Here is a tiny trained network, its code and every weight. The questions are about switching its units off for an input and a target symbol, where a switched-off unit gives its printed mean instead of its output.

import numpy as np


def w(rows, s, z=0):
    codes = np.array(rows[::2]) - 128.0
    scale = np.full(codes.shape[1], s)
    scale[-1] = z or s
    return codes * scale


def norm(h):
    return h / np.sqrt((h * h).mean(-1, keepdims=True) + 1e-5)


def f(y):
    return np.maximum(y, 0)


def softmax(a):
    e = np.exp(a - a.max(-1, keepdims=True))
    return e / e.sum(-1, keepdims=True)


def log_softmax(a):
    a = a - a.max(-1, keepdims=True)
    return a - np.log(np.exp(a).sum(-1, keepdims=True))


def net(x, mask):
    ids = ['ΠΨαβγδεηθλμξστφω'.index(c) for c in x.split()]
    T = len(ids)
    res = E[ids] + P[:T]
    r = norm(res)
    for j in range(2):
        rows = slice(3 * j, 3 * j + 3)
        q, k, v = (r @ M[0][rows].T for M in (Q, K, V))
        z = softmax(np.where(np.tri(T) > 0, q @ k.T / 3**0.5, -1e9)) @ v
        o = O[0][rows]
        res = res + np.where(mask[j], z, o[:, -1]) @ o[:, :-1]
    y = f(norm(res) @ A[0][:, :-1].T + A[0][:, -1])
    res = res + np.where(mask[2:10], y, B[0][:, -1]) @ B[0][:, :-1]
    return log_softmax(norm(res)[-1] @ U[:, :-1].T + U[:, -1])


Q, K, V, O, A, B = {}, {}, {}, {}, {}, {}
E = w([
[135,157,138,151],'Π',
[133,146,130,148],'Ψ',
[133,137,135,117],'α',
[122,106,145,156],'β',
[121,143,146,143],'γ',
[117,143,132,98],'δ',
[113,147,145,132],'ε',
[120,145,146,140],'η',
[254,109,131,116],'θ',
[124,141,128,91],'λ',
[128,140,136,142],'μ',
[119,144,143,122],'ξ',
[115,144,149,145],'σ',
[120,143,145,146],'τ',
[119,146,147,125],'φ',
[124,143,143,129],'ω',
],0.037)
P = w([
[147,217,166,137],'0',
[153,142,255,4],'1',
[117,128,192,76],'2',
[114,116,177,74],'3',
[112,111,162,69],'4',
[110,106,152,63],'5',
[107,107,137,52],'6',
[103,103,128,43],'7',
],0.01)
Q[0] = w([
[113,107,218,136],'h1',
[139,174,177,85],'h1',
[177,138,254,84],'h1',
[229,184,96,114],'h2',
[82,51,51,138],'h2',
[231,60,80,160],'h2',
],0.0082)
K[0] = w([
[171,132,93,178],'h1',
[164,160,112,120],'h1',
[191,118,108,135],'h1',
[42,161,87,139],'h2',
[150,128,66,180],'h2',
[6,84,149,179],'h2',
],0.014)
V[0] = w([
[2,152,128,164],'h1',
[150,180,174,160],'h1',
[238,65,208,152],'h1',
[66,240,159,140],'h2',
[199,135,99,215],'h2',
[78,40,111,161],'h2',
],0.009)
O[0] = w([
[164,165,207,149,130],'h1',
[149,145,61,172,234],'h1',
[121,171,2,59,193],'h1',
[216,128,165,120,244],'h2',
[25,140,154,20,6],'h2',
[90,151,53,58,2],'h2',
],0.0075,0.0064)
A[0] = w([
[165,96,132,155,85],'n1',
[145,251,94,97,145],'n2',
[135,141,119,155,151],'n3',
[81,100,138,95,179],'n4',
[118,160,84,125,73],'n5',
[158,205,87,145,179],'n6',
[177,164,156,138,255],'n7',
[183,168,100,119,163],'n8',
],0.016,0.0042)
B[0] = w([
[60,171,136,65,185],'n1',
[192,189,145,205,165],'n2',
[171,74,120,62,155],'n3',
[193,154,98,164,134],'n4',
[65,115,174,99,132],'n5',
[132,131,245,147,179],'n6',
[163,112,114,222,250],'n7',
[11,25,149,70,190],'n8',
],0.011,0.015)
U = w([
[173,172,173,197,224],'Π',
[77,34,122,157,90],'Ψ',
[56,87,168,25,158],'α',
[135,91,3,130,192],'β',
[103,172,100,137,11],'γ',
[159,179,93,103,98],'δ',
[117,171,88,134,21],'ε',
[103,169,112,123,3],'η',
[231,100,101,44,33],'θ',
[163,181,126,53,116],'λ',
[78,182,115,126,57],'μ',
[132,180,93,117,75],'ξ',
[110,165,103,125,23],'σ',
[98,177,104,137,10],'τ',
[125,163,97,122,27],'φ',
[118,186,112,112,41],'ω',
],0.015,0.0043)

Each question gives the input, a string of symbols that net reads in full, and the target symbol t.
The units are the heads (3 rows each of Q, K, V and O) and the neurons (one row each of A and B). Each row of codes is followed by its name. A weight is (code - 128) times the scale printed after its matrix; where a second scale follows, it is the last column's (O, A, B and U).
mask holds one flag per unit, heads first, then neurons. A switched-off unit (its flag False) gives its mean, the last column of its rows in O or B, instead of its output. The means were averaged over made-up inputs and are rounded, as every weight is.
A unit's drop is (log p(t) with every unit on - log p(t) with that unit switched off) / (log p(t) with every unit on - log p(t) with every unit switched off).
The circuit of an input: a set's keep is (log p(t) with only the set's units on - log p(t) with every unit switched off) / (log p(t) with every unit on - log p(t) with every unit switched off). Starting from all 10 units, units are removed one at a time, each time the one whose removal leaves the highest keep (on an exact tie, the one counted first), for as long as the keep stays at least 0.8.
units of the circuit, in order: the units of the circuit, biggest drop first
unit that matters most: the unit with the biggest drop
k most important neurons: the k neurons with the biggest drops, biggest first
which heads matter: for each layer, one digit per head in row order, 1 if its drop is at least 0.15 and else 0, layers parted by /
drop when u is switched off: that unit's drop, to one decimal
input γ γ θ λ Ψ β, target β: unit that matters most -> h1
input β λ μ δ θ β α λ, target λ: which heads matter -> 11
input α δ ξ δ δ α, target Ψ: 2 most important neurons -> n2; n8
input β λ β, target Ψ: units of the circuit, in order -> n2; h2
input τ α α α β η β β, target α: 3 most important neurons -> n7; n1; n2
input λ θ Π ξ α, target α: 3 most important neurons -> n7; n8; n5
input η β β, target Ψ: 3 most important neurons -> n2; n6; n7
input ω τ δ α β Ψ β α, target Ψ: 3 most important neurons -> n8; n2; n7
input α ε τ θ α α β Ψ, target Ψ: 2 most important neurons -> n8; n3
input ε α β μ λ β β μ, target Ψ: 3 most important neurons -> n2; n8; n3
input μ β β φ α β β λ, target Π: 2 most important neurons -> n2; n1
input β β ω β α β, target β: 2 most important neurons -> n6; n8
input β γ Π β δ η β, target α: 2 most important neurons -> n7; n2
input η α δ ω β α ε ω, target Ψ: drop when n8 is switched off -> 0.4
input ω ω λ β Ψ ω θ λ, target λ: drop when h2 is switched off -> 1.2
input ω β β τ ω β σ λ, target Π: drop when n2 is switched off -> 1.7
input μ λ β α β λ, target Ψ: drop when n8 is switched off -> 1.9
